Here is a tiny trained network, its code and every weight. The questions are about switching its units off for an input and a class, where a switched-off unit gives its printed mean instead of its output.

import numpy as np


def w(rows, s, z=0):
    codes = np.array(rows[::2]) - 128.0
    scale = np.full(codes.shape[1], s)
    scale[-1] = z or s
    return codes * scale


def f(y):
    return np.maximum(y, 0)


def log_softmax(a):
    a = a - a.max(-1, keepdims=True)
    return a - np.log(np.exp(a).sum(-1, keepdims=True))


def net(x, mask):
    res = np.array(x, float).reshape(1, 3) / 4 @ E
    y = f(res @ A[0][:, :-1].T + A[0][:, -1])
    res = res + np.where(mask, y, B[0][:, -1]) @ B[0][:, :-1]
    return log_softmax(res[-1] @ U[:, :-1].T + U[:, -1])


A, B = {}, {}
E = w([
[184,114,42,120,73],'x0',
[82,1,109,85,139],'x1',
[130,159,55,99,217],'x2',
],0.01)
A[0] = w([
[135,72,54,124,85,60],'N0',
[198,202,65,143,56,114],'N1',
[134,173,46,108,206,154],'N2',
[91,81,151,134,178,115],'N3',
[119,117,122,129,197,119],'N4',
[128,152,169,152,162,171],'N5',
[132,146,164,147,14,254],'N6',
[150,61,81,127,113,71],'N7',
[175,189,57,135,159,123],'N8',
[105,91,148,121,97,122],'N9',
[118,241,206,134,150,207],'N10',
[83,75,168,119,179,123],'N11',
[110,166,156,158,147,169],'N12',
[127,79,64,109,88,66],'N13',
[101,57,234,143,78,213],'N14',
[196,138,118,158,95,130],'N15',
[78,102,150,131,128,190],'N16',
[113,124,92,119,247,144],'N17',
[127,152,92,162,103,126],'N18',
],0.014,0.0043)
B[0] = w([
[215,147,87,171,146,179],'N0',
[43,163,216,85,113,222],'N1',
[55,210,115,166,202,227],'N2',
[67,98,107,91,111,175],'N3',
[92,114,73,103,105,170],'N4',
[165,116,85,155,147,180],'N5',
[187,97,199,75,16,223],'N6',
[191,119,80,163,143,170],'N7',
[62,198,166,164,160,213],'N8',
[132,129,171,158,160,166],'N9',
[254,137,63,179,146,251],'N10',
[46,89,136,99,119,188],'N11',
[163,130,86,166,134,181],'N12',
[204,137,91,167,139,174],'N13',
[123,92,252,181,207,235],'N14',
[125,123,169,73,86,175],'N15',
[103,85,161,131,148,175],'N16',
[69,123,12,73,103,215],'N17',
[106,149,159,112,124,158],'N18',
],0.027,0.013)
U = w([
[255,56,147,170,139,254],'0',
[13,119,230,145,236,152],'1',
[165,158,21,160,195,182],'2',
[29,51,89,12,138,17],'3',
[106,117,190,6,44,43],'4',
],0.0056,0.001)

Each question gives the input, the list of numbers given to net, and the class t.
The units are the neurons (one row each of A and B). Each row of codes is followed by its name. A weight is (code - 128) times the scale printed after its matrix; where a second scale follows, it is the last column's (A, B and U).
mask holds one flag per neuron, in row order. A switched-off neuron (its flag False) gives its mean, the last column of its row in B, instead of its output. The means were averaged over made-up inputs and are rounded, as every weight is.
A unit's drop is (log p(t) with every unit on - log p(t) with that unit switched off) / (log p(t) with every unit on - log p(t) with every unit switched off).
most important unit: the unit with the biggest drop
k most important neurons: the k neurons with the biggest drops, biggest first
drop when u is switched off: that unit's drop, to one decimal
input [2,8,6], class 2: most important unit : N0
input [7,-2,1], class 1: 2 most important neurons : (N8 N17)
input [5,1,-7], class 0: 2 most important neurons : (N0 N14)
input [4,4,0], class 0: 2 most important neurons : (N2 N17)
input [1,8,5], class 2: 3 most important neurons : (N0 N13 N7)
input [-4,0,5], class 2: 2 most important neurons : (N1 N6)
input [1,2,7], class 2: 3 most important neurons : (N1 N2 N14)
input [7,0,-5], class 4: 3 most important neurons : (N10 N1 N6)
input [3,-1,-6], class 4: 2 most important neurons : (N6 N10)
input [2,0,-2], class 4: 2 most important neurons : (N10 N2)
input [0,-5,4], class 2: 3 most important neurons : (N10 N14 N11)
input [-6,1,8], class 3: 2 most important neurons : (N17 N11)
input [7,2,-3], class 0: drop when N0 is switched off : 0.1
input [-2,-6,-6], class 0: most important neuron : (N10)
input [2,-3,-6], class 4: drop when N6 is switched off : 0.2
input [3,7,0], class 0: drop when N2 is switched off : 0.5
input [1,5,-6], class 0: drop when N0 is switched off : 0.2
